In the rows, 128 means zero.
Each row of numbers belongs to one of the objects below and depends on some of the facts about them. Some rows are named. Which object is each other row?

Some objects and their rows:
[123 113 164  73  89 120  98 100  92 143 156 104 116 102 155 118 103 125
 129 120 106 136  92 135 138 124  95 120 118 141 185 132 175 137 116 126
 125 150 176 118 117 154 145 164 181 127  91 140 105] -> J352
[144 116 107  96  91 136 110 140 117 136 165 132 105 126 157  94 121 165
 140 136 137 108 160 114 149 133 115 106 180 156 175 197 131 117 137  96
 102 114 152 141 111 175 162 122 154 154  83 121 128] -> J548
[123  47 190  85  93 116  95 102 113 113 171  96 126 118 143 121 130 127
 109 121  87 137 112 128 147 140  76 144 114 109 210 119 167 160 147 128
 110 145 139 137 140 137 125 166 201 128  75 124 118] -> J130
[212 146 178  77 130 171 137 175  94 134 117  68  80 144 138 135 147 155
 127 215 187 126 173 126 136  91  76 187 171 162 125 147 151  64  55 130
 178 192 103 130 128 156 173 134 108 114 131 119 114] -> J345
[174 125 143 112 139 175 115 126 163  83 133 127 124 151 122 113 122  96
 112 140 134 127  97 137 136 137 145 121 142 120 153 117 106 164 138 117
 100 143 142 116 101 125 134 127 136 118  93 113 150] -> J582
[149 121 129 132 147 162 101 116 138  92 145 140 128 123 125 124 144 133
 143 128 103 122 126 155 125 130 175 123 145 112 166 153 121 163 141 130
 124 148 152 110 132 105 125 144 146 112 117  93 134] -> J943
[158 146 106 117 145 145 107 111 133 116 126 135 123 120 126 124 109 104
 138 142 122 135 112 153 125 130 152 120 120 107 147 145 123 143 121 126
 121 145 165  99 118 118 128 133 161 124 118 128 121] -> J344
[194 145 124 103 165 144 103 130 154 126 132 120 134 153  92 133 114 102
 133 152 154 137 117 133 125 132 148 118 147 118 157 137 111 157 146 102
 100 191 138 117 116  85 159 156 154 133  93 118 126] -> J137
[144  99  93 130 152 129 107 119 127 100 148 182 131 124 118 122  99 117
 143 139 126 112 139 153 132 124 160 125 107 122 158 160  99 146 132 109
 100 142 130 128 117 135 138 130 161 127 121 124 143] -> J686
[162  76 135 129 151 165 112 101 175 105 122 117 120 153 131 125 136  96
 117 157 121 137 144 137 142 168 126 137 158  62 170 139 103 157 157 122
  95 141 137 129 128 115 111 123 175 138  89 113 131] -> J140
[150 108  99 127 150 135 107 120 130  97 146 168 129 126 118 121 107 117
 140 139 125 117 135 151 131 126 160 125 113 118 158 157 104 149 133 113
 104 142 135 122 120 128 135 131 161 126 118 121 141] -> J809
[171 132 117 120 138 151 111 135 148  79 143 134 128 133 116 113 129 114
 121 136 119 126 112 142 129 128 150 125 120 117 152 134 114 159 135 122
 113 131 144 104 118 113 125 124 150 119 106 114 142] -> J167
[163  99 113 131 145 145 111 118 157  93 135 127 126 135 123 121 137 114
 123 148 110 134 144 142 134 148 137 136 130  77 162 149 112 153 148 125
 109 130 140 112 136 106 109 121 175 133 104 115 130] -> J35
[146 100  95 129 151 130 107 119 127  99 148 180 130 125 119 121 100 117
 142 139 127 113 138 152 132 124 161 125 108 121 159 159  99 146 132 109
 100 141 131 127 117 134 137 130 160 127 122 124 143] -> J553
[154 126 107 129 134 134 114 118 140  92 133 129 134 126 116 120 126 120
 149 148 123 123 129 149 129 131 159 122 115  94 158 144 117 159 147 129
 121 141 139  96 126  94 131 133 153 112 105 114 141] -> J309
[161 168 100 104 141 193 109 128 135  95 145 130  94 143 119 109 135 115
 139 156 163 122 118 117 126 146 160 112 213 111 172 189 108 156 131 106
  99 115 146 114 115 133 161 131 154 140  77 109 144] -> J113
[238 154 171  92 133 198 157 187 141  73 125  96  90 158 126 124 153 118
 101 195 181 125 121 132 130 102 101 182 148 174 111 109 128  95  60 130
 155 159 102 109 106 146 154 101  90 109 130 126 139] -> J273
[158 147 106 116 145 145 107 110 132 118 125 135 123 120 127 124 108 104
 138 142 123 134 113 152 125 130 152 120 120 107 147 144 123 143 120 126
 122 146 165 100 116 118 130 133 162 125 117 129 121] -> J623

There are 2 kinds of fact about the objects: Λ, Ω.
Λ: hangs directly under; Ω: points at
J807 Λ J794; J707 Λ J177; J111 Λ J537
J367 Λ J177; J384 Λ J232; J186 Λ J537
J118 Λ J345; J653 Λ J564; J570 Λ J273
J114 Λ J961; J177 Λ J113; J35 Λ J702
J280 Λ J830; J803 Λ J345; J169 Λ J830
J623 Λ J111; J157 Λ J140; J383 Λ J150
J438 Λ J140; J486 Λ J637; J161 Λ J983
J232 Λ J983; J664 Λ J537; J307 Λ J961
J394 Λ J546; J407 Λ J582; J276 Λ J961
J828 Λ J564; J396 Λ J276; J794 Λ J564
J309 Λ J571; J746 Λ J157; J963 Λ J345
J943 Λ J983; J130 Λ J608; J548 Λ J234
J785 Λ J963; J809 Λ J234; J842 Λ J114
J269 Λ J546; J202 Λ J580; J788 Λ J157
J352 Λ J114; J830 Λ J137; J912 Λ J114
J460 Λ J438; J702 Λ J140; J673 Λ J191
J398 Λ J536; J854 Λ J161; J670 Λ J140
J531 Λ J113; J546 Λ J961; J278 Λ J559
J580 Λ J983; J791 Λ J104; J563 Λ J114
J537 Λ J961; J758 Λ J114; J559 Λ J234
J481 Λ J707; J904 Λ J948; J422 Λ J273
J815 Λ J961; J948 Λ J234; J167 Λ J407
J608 Λ J140; J207 Λ J707; J311 Λ J571
J104 Λ J150; J553 Λ J104; J344 Λ J815
J491 Λ J150; J637 Λ J137; J802 Λ J137
J564 Λ J582; J150 Λ J234; J339 Λ J833
J686 Λ J150; J260 Λ J571; J273 Λ J564
J985 Λ J582; J367 Ω J673; J384 Ω J280
J114 Ω J963; J803 Ω J673; J803 Ω J309
J803 Ω J202; J169 Ω J157; J746 Ω J537
J130 Ω J564; J548 Ω J398; J345 Ω J653
J345 Ω J481; J345 Ω J273; J352 Ω J177
J531 Ω J537; J531 Ω J157; J536 Ω J438
J791 Ω J273; J563 Ω J394; J563 Ω J113
J758 Ω J673; J904 Ω J948; J904 Ω J161
J422 Ω J807; J422 Ω J191; J422 Ω J912
J422 Ω J161; J815 Ω J571; J491 Ω J546
J491 Ω J664; J339 Ω J460; J339 Ω J963
J339 Ω J383; J260 Ω J104; J260 Ω J161

Name these rows:
No name comes twice in this set of rows, the named rows included.
[192 120 142  88 122 137 140 181  71 127 132 114  86 126 143 129 126 172
 135 208 178 108 196 136 140  77  78 189 128 180 121 166 142  46  46 122
 174 171  91 139 129 180 169 118 116 119 153 133 121]  J791
[107 109 101 153  67  87 146  84 144  97  93  86 161 117 133 108 117 130
 214 188 143 103 154 159 151 138 159 100  73  47 161 121 128 167 195 157
 146 142 116  61 118  62 147 126 117  69  70 116 170]  J673
[181 127 148 111 132 179 120 133 169  72 135 125 124 155 123 107 124  95
 103 137 134 126  88 134 138 135 141 120 137 126 148 105 104 166 139 118
  98 136 141 114  94 130 131 119 128 115  91 113 156]  J794
[144 158 101 109 151 159  95 128 104  60 146 133 108 121  95 117 128 110
 133 148 134 126 103 134 118 118 163 130 136  90 170 163 117 173 121 126
 120 117 133  98 137 111 134 150 173 113 100 110 157]  J207
[199 143 130 114 133 164 131 163 146  65 140 123 117 140 118 114 141 119
 111 153 135 125 114 140 127 114 135 147 120 140 133 123 120 136 107 127
 131 131 129  99 115 122 130 108 127 113 120 120 142]  J653
[130 104 166  96  91 151  96 122 112 123 174 106 113 117 157 108 150 168
 138 115 100 118 128 128 142 131 125 115 179 148 197 165 159 147 143 121
 123 138 162 131 128 146 149 157 151 126  84  98 120]  J384
[157 118 142 101 134 167 108 112 143 110 160 134 116 139 126 123 130 110
 134 132 135 130 104 131 129 149 143 120 176 129 188 153 130 162 140 109
  96 149 149 123 117 125 155 150 164 138  82 119 127]  J571
[103 200 151 135 159 163  79  91 111 108  88 133  95 146 140 131 190 103
  66  79 104 127 182 143 134 121 152  94 144  60 160 129  74 137 175 143
 107 190 159 140 128 150  76 171 135  96 105  63 133]  J161
[123 116 104 128 164 135 101  98 120 115 122 194 116 142 124 126  99  91
 115 127 144 111 159 147 140 127 152 111 111 103 157 148  69 135 145 106
  80 168 125 153 104 166 127 142 156 124 112 119 150]  J104
[150 123 148  83  96 163 106 126 130 143 153  98 101 141 156 102 129 145
 130 141 144 122 133 109 150 145 106 107 207 143 183 172 139 132 142 101
 102 136 158 140 108 162 165 141 151 147  65 114 124]  J536

Now the same objects, written a new way:
Known rows:
[139 114 145 136 128 137 128 123  92 127 138  76 112 126  88 154 190 114
  98 153  71 119 165 161 110 140 120 119] -> J422
[ 99  47 162  94  43 146 176 163 120 184 125 123 159 112 124  73 190 135
 150 121 174 121 164 197 205  80  75  70] -> J536
[134 156  53 127  78 190  81 131  96  85 130 159 107 197 119 148  95 158
 128 188 117 114 106 119 193 122  47 222] -> J398
[108 114 142 139 126 115 114 124 137 119 119 139 124 118 126 130 112 135
 122 127 123 115 127 128 160 139 134 112] -> J702
[111  73 142 172 167 121 168 128 115  79 102 114 143 103 100 156 112 125
 104 145 106 135 150 105 154 122 124  76] -> J746
[117 130 144 105 141 130 112 135 112 130 128 123 124  99 121 122 118 122
 126 116 139 139 112 131 149 111 123 137] -> J637
[106 132 127 128 116 122 124 135 132 140 118 116 140 131 129 125 115 134
 107 130 146 128 118 138 120 119 140 127] -> J276
[109 128 125 127 125 122 121 128 128 138 116 115 132 128 128 125 115 134
 113 132 145 123 120 137 124 122 130 128] -> J961
[120 134 117 139 126 134 148 136 129 130 123 128 136 143 127 139 128 135
 119 129 147 128 124 124 120 109 140 132] -> J307
[165 146 139 115 107 141 125 140 184 132 115 180 114 141 146 136 136 116
 150 110 115 103  90 138 108 129 119 159] -> J202
[131 152 135 173 144 134 108 148 110 150 148 165 123 140 146 134  85 120
 156 138 128 103 165  89 174 181 160 136] -> J460
[143  86 114 116 126 112 160 109  94 106 138 112 133 103 142 142 132 134
 139 143 118 135 136 117 112 124 112 110] -> J904
[128 114 120 106 111 104 126 107 123 115 144 116 128 114 148 114 106 138
 136 129 130 129 131 130 119 136 119 128] -> J150
[157 110 109 111 117 106 154 106 117 108 159 131 125 128 150 124 118 139
 147 128 125 131 140 115 114 134 115 126] -> J686
[123  90 140 112 190 146 161 139  80  95 115  98 142  75  92 148 133 113
 108 131 121 170 129 112 134  82 116 108] -> J169
[134 132 136 116 150 141 131 137 111 122 134 137 127 116 123 135 133 123
 137 121 136 140 118 120 146 111 121 139] -> J802
[144 163 153 138 153 142  95 175 132 174 166 113 141 126 126  73  33 127
 153  89 138 131 203 118 144 149 158 151] -> J571
[105 124 111 139 172 130 189 103 137  74  85 115 134 127 110 160 120 111
  58 157 155 160 122 137  74  97 136 109] -> J352

Rows to name:
No name comes twice in this set of rows, the named rows included.
[159 150 108 120 119 114 123 126  95 145 186 141 125 133 172 111  83 128
 178 137 137 125 173  90 116 170 144 147]  J383
[125 162 136 132 134 138  79 149 104 170 147 136 138 125 147 111  81 121
 153 134 138 115 151 105 137 161 147 155]  J963
[129  98 130 136 145 137 152 135 108 119 114 118 141 101 120 150 144 124
 128 146 118 131 124 121 125 117 117 114]  J260
[118 126 134 121 128 126 116 130 128 134 121 126 129 111 128 121 116 127
 128 125 131 122 120 135 131 128 126 129]  J833
[109 146 116  96 171 138  99  83 154  85  81 142 142 130 123 105 131  83
 101 163 128 167 113 105 101 167 136 102]  J177

Now the same objects, written a new way:
Known rows:
[113 124 156 118  83 145 158 119 105  90 120 108 116 117 102 144 146 132
 126 147 152 109  92 130  99 130 146 123 148 128 128] -> J234
[109 178  88 114 103 173 190  83 134 138 101 119  94 112 142 112 117 188
 137 109 151 161  75  38  48 189 104 174  93 119 117] -> J113
[123  79 194 199 166 148 162 177 134  68 168 186 174 154  72 175 132 173
 142 168 133 176 116  81  45 186 109 104  64 191 130] -> J202
[143  88 119 146  81 103 103 102 128 145 134  91 148 146 150 136 178 133
 154 132 150 119 105 117  85 149 135 120  96 145 110] -> J794
[113 118 142 117 130 178 120 153  98  91 123 159 157 112 147 115 163 133
 134 128 138 147 147 122 117 161 128 117  98 140 123] -> J943
[103 121 118 107 120 143 135 141 125 100 125 146 153 124 123 126 156 123
 131 121 136 152 139 132 110 154 138 120  99 133 128] -> J785
[ 97 110 120 101 114 152 158 138 127  95 127 128 131 136 127 121 135 138
 167 132 137 155 131 109 100 184 164 133  90 158 131] -> J398
[120 126 154  96  97 134 147 123 104  92 113 140 150 108 117 150 164 138
 109 103 147 140 106 142 129 101 132 121 117  97 127] -> J548
[124  81 117 119 106 105 110 113 125 135 137 106 149 147 151 146 180 139
 154 105 136 149 129 126 106 147 133 125  78 134 121] -> J570
[134 105 119 137  86 116 110 113 126 130 127 101 149 138 136 128 167 125
 142 141 150 121 111 121  88 150 137 120 109 143 113] -> J407
[150 148 121 104  91 147 121 136 138 102 101 102 172 136 107 121 144 122
 102 145 157  87 136 136 120 106 130 117  90 111 103] -> J815
[119 107 111 101  99 141 144 141 123 134 121 160 144 142 102 112 153 119
 110 133 132 168 142 120 117 136 167 125 110 151 140] -> J670
[ 98  78 191 199 160 114 193 170 150  70 179 183 152 186  72 180 108 170
 168 173 126 177 105  67  41 188 118 103  65 198 144] -> J673
[ 82 129  87 150 141 131 101 145  70  56 179 163  79 199 106  77 190 156
 104  97 157 168 168 148 130  79 106 103 154 110  98] -> J531
[135 136 150 142 110 188 107 149  92  97 119 149 161 108 149 101 160 131
 134 156 151 117 130 110 100 166 130 112 128 151 111] -> J232
[140 121 111 110  78 147 134 131 125 145 118 147 145 144  95 101 143 113
 106 161 146 156 124 106  98 135 178 119 142 165 127] -> J702
[158 110 143 187 144 194 147 100 151 155 112  85 172  94  73 106 174  95
 177  78  98 121 168 148 149  80 104 147 166 112 201] -> J904
[108 126 119 111  93 155 145 130 128 101 123 115 134 132 123 108 127 133
 162 158 148 131 113 100  80 185 169 127 115 164 119] -> J571

Name these rows:
No name comes twice in this set of rows, the named rows included.
[109  80 190 198 160 110 181 169 148  73 167 185 169 177  72 180 122 165
 135 165 129 178 109  97  44 182 112 103  65 187 136]  J309
[101 154  88  95 140 188 198  86 141 121  99 119  96 113 127 141 138 191
 112  93 138 130 104  38  58 187 107 174  66 139 122]  J394
[144 123 116  95  90 137 125 133 122 142 110 168 169 127 109 110 162 120
 100 115 140 168 133 136 129 103 159 121 109 110 128]  J130
[123  87 106 188 163 200 184 128 156 144 111  79 143 106  71  92 124  99
 205  96  84 106 175 133 146 126 111 180 111 196 198]  J912
[145 144 192 199 152  97 151 174 146  80 147 186 184 180  71 177 118 144
 107 148 143 180 105 136  53 102 103 103  67 106 113]  J367
[151  89 191 194 162 106 162 173 151  73 114 182 185 177  71 184 140 156
  99 153 142 165 139 135  61 101 104 103  63 137 110]  J758
[ 87  87  87 118 127 152 105 139  73  71 177 177  78 198  87  77 191 155
  99 111 154 172 169 148 125  81 136 104 157 161 101]  J746
[ 84 159  89 186  97  94 163 178  52  79 140 127 124 138 172 187  87  89
 142 182  54 175 164 118 140 178 109 196 153 195 103]  J481
[131 129 120  95 121 145 133 148 136  93 102 119 171 137 112 136 153 129
 102 113 146 113 156 139 136 105 126 122  70 106 108]  J352
[135 101 111 197 138 199 159 106 155 157 128  81 144  98  72  83 128  94
 207 111 102 113 170 131 132 137 114 165 166 196 198]  J191
[130 113 109 103  76 156 153 129 128 142 121 136 126 152 100  95 122 127
 125 167 147 160 115  76  85 179 198 130 132 183 132]  J438
[115 181 120 158  87 113 136 155 126  98 126 104 144 167 127 100 102 108
 162 153 152 173 117 119 103 141 113 142 129 106 109]  J707

Now the same objects, written a new way:
Some rows with their names:
[107 128 115 133 128 140 124 126 128 116 137 148 114 129 123 109 135 129
 121 131 138 125  87 135 123 140 121 139 128 112 128 135 154 118 139 120] -> J398
[ 89 158 116  86 114 138  92 102 140 144 115  62  93  75 111  94 125 160
 123 116 148 118 193 144 137 104 124 128 131 170 247 145  27 105 161  79] -> J345
[110 123 114 128 136 147 124 109 120 119 129 186 123 128 178 125 134 118
 115 131 129 153 134 104 144 121 117 132 109 103 116 125 138 128 136 103] -> J207
[102 113 126 143 122 138 112 128 134 109 131 136 121 139 105 118 116 138
 127 133 123 146 146 150 117 128 129 128 109 108 161 107 133 121 158 118] -> J137
[107 130  96 120 106 135 115 138 126 111 136 162 110 123 134 123 129 107
 129 135 142 131 133 129 125 131 115 135 138 121  97 113 123 115 130 119] -> J670
[100 140 128 126 114 130 118 132 118 105 129 120 114 101 136 110 140 134
 126 129 107 137  83 108 120 137 115 161 114 124  86 127 130 119 139 114] -> J686
[116 131 110 119 133 139 124 112 116 112 125 112 110 110 118 149 117  90
 126 140 133 131  99 117 111 130 131 164 141 125 131 110 170 118 128  93] -> J807
[135 177 125  86 140 140 128 121 115 119 113  65 104  55 105 167 125  93
 100 150 155 118  99 135  80 108 129 145 144 154 214 118 111 142 137  86] -> J422
[123 164 110  65  96 131 105  92 134 117 142  67 128 181 110 129 122  90
 142 127 122 205 127 109 103  98 120 110  99  88  45 135 130 130 133 139] -> J673
[108 138 121 127 138 134 136 122 120 112 135 135 114 106 110 132 137 141
 133 127 137 147 128 134 137 130 124 141 141 104 114 113 138 117 130 121] -> J307
[ 98 139 115 130 112 151 118 129 135 117 136 121 105 105 126 134 141 120
 128 132 131 136 115 113 125 132 134 134 126 110  97 124 150 114 142 120] -> J943
[107 137 121 127 137 135 134 122 120 112 135 133 115 106 111 131 136 140
 133 127 136 146 129 133 137 129 124 141 140 105 116 114 138 117 131 121] -> J396
[105 131 135 128 120 133 126 145 126 106 122 103 116  76 141 114 130 133
 120 136 113 150 135 111 102 129 122 163 132 124 102 110 130 126 149 115] -> J948
[108 141 121 126 141 134 139 119 118 111 137 135 115 104 105 135 141 141
 134 126 138 147 122 133 140 129 123 139 144 103 115 113 137 116 126 121] -> J842
[109 139 127 126 136 130 155 126 134 119 138 133 121 120 119 113 140 144
 130 128 144 137 117 151 130 140 116 151 142  84 163 136 167 110 135 126] -> J664
[110 213 154 117 106 119 134 143  95 141 127 146  92  59  79 118 121 163
 126 135 180 136 129 144 167 102 143 167  29  99 207 100  96 134 141 131] -> J114
[101 136 124 127 117 134 119 129 121 107 130 127 114 106 132 115 137 130
 127 130 115 138  98 114 122 135 118 155 117 120  98 123 133 118 139 115] -> J278
[109 121  97 120 104 131 114 149 133 116 132 158 109 121 143 112 116 115
 130 135 143 134 167 138 121 131 120 141 141 124  89 109 125 117 135 125] -> J140

Which object is each row?
No name comes twice in this set of rows, the named rows included.
[116 151 137 117 136 125 143 137 131 111 129 131 115 108 161 190 127 174
 147 125 110 127 208 207 155 139 136 129 129 120 121 115 157 119 137 128]  J537
[124 186 145  94 127 138 129 146 120 110 114  68 109  28 121 145 150 128
  94 147 139 133 113 125  77 105 114 135 135 148 194 120  62 147 151 105]  J904
[ 89 115  97  99 127 136 102  81 129 135 111  55  96  94 112 111 100 109
 141 119 132 123 175 111 134 121 134 181 163 163 197 120 116  88 139  52]  J273
[103 111 127 145 122 139 112 128 135 108 131 139 121 143 102 117 115 140
 127 134 123 145 146 153 116 128 129 126 107 110 169 105 132 121 160 118]  J637
[117 174 135 103 121 131 115 131 120 127 128 109 106 100 121  91 141 159
 106 130 141 103  55 159 113 134 117 138  98 146 170 165 105 136 147 124]  J548
[102 123 120 140 123 141 114 121 129 105 134 145 118 138 104 128 128 127
 127 134 125 140 115 138 122 129 122 127 112 108 158 110 127 117 148 113]  J802
[116 140 100 109  97 127 108 157 135 106 131 174 107 129 187 183 116 128
 141 134 116 105 210 196 143 139 126 116 128 151  77 110 124 119 132 126]  J157
[103 142 102 126  92 131 115 145 118 114 135 181 105 115 127 122 124 100
 131 139 149 134 130 116 137 125 121 152 101 110 109 100 121 114 130 120]  J460
[100 146 114 119 107 151 115 123 138 119 138 107 107 117 123 135 140 114
 131 131 130 150 120 108 120 127 135 128 123 103  80 128 152 116 142 127]  J202

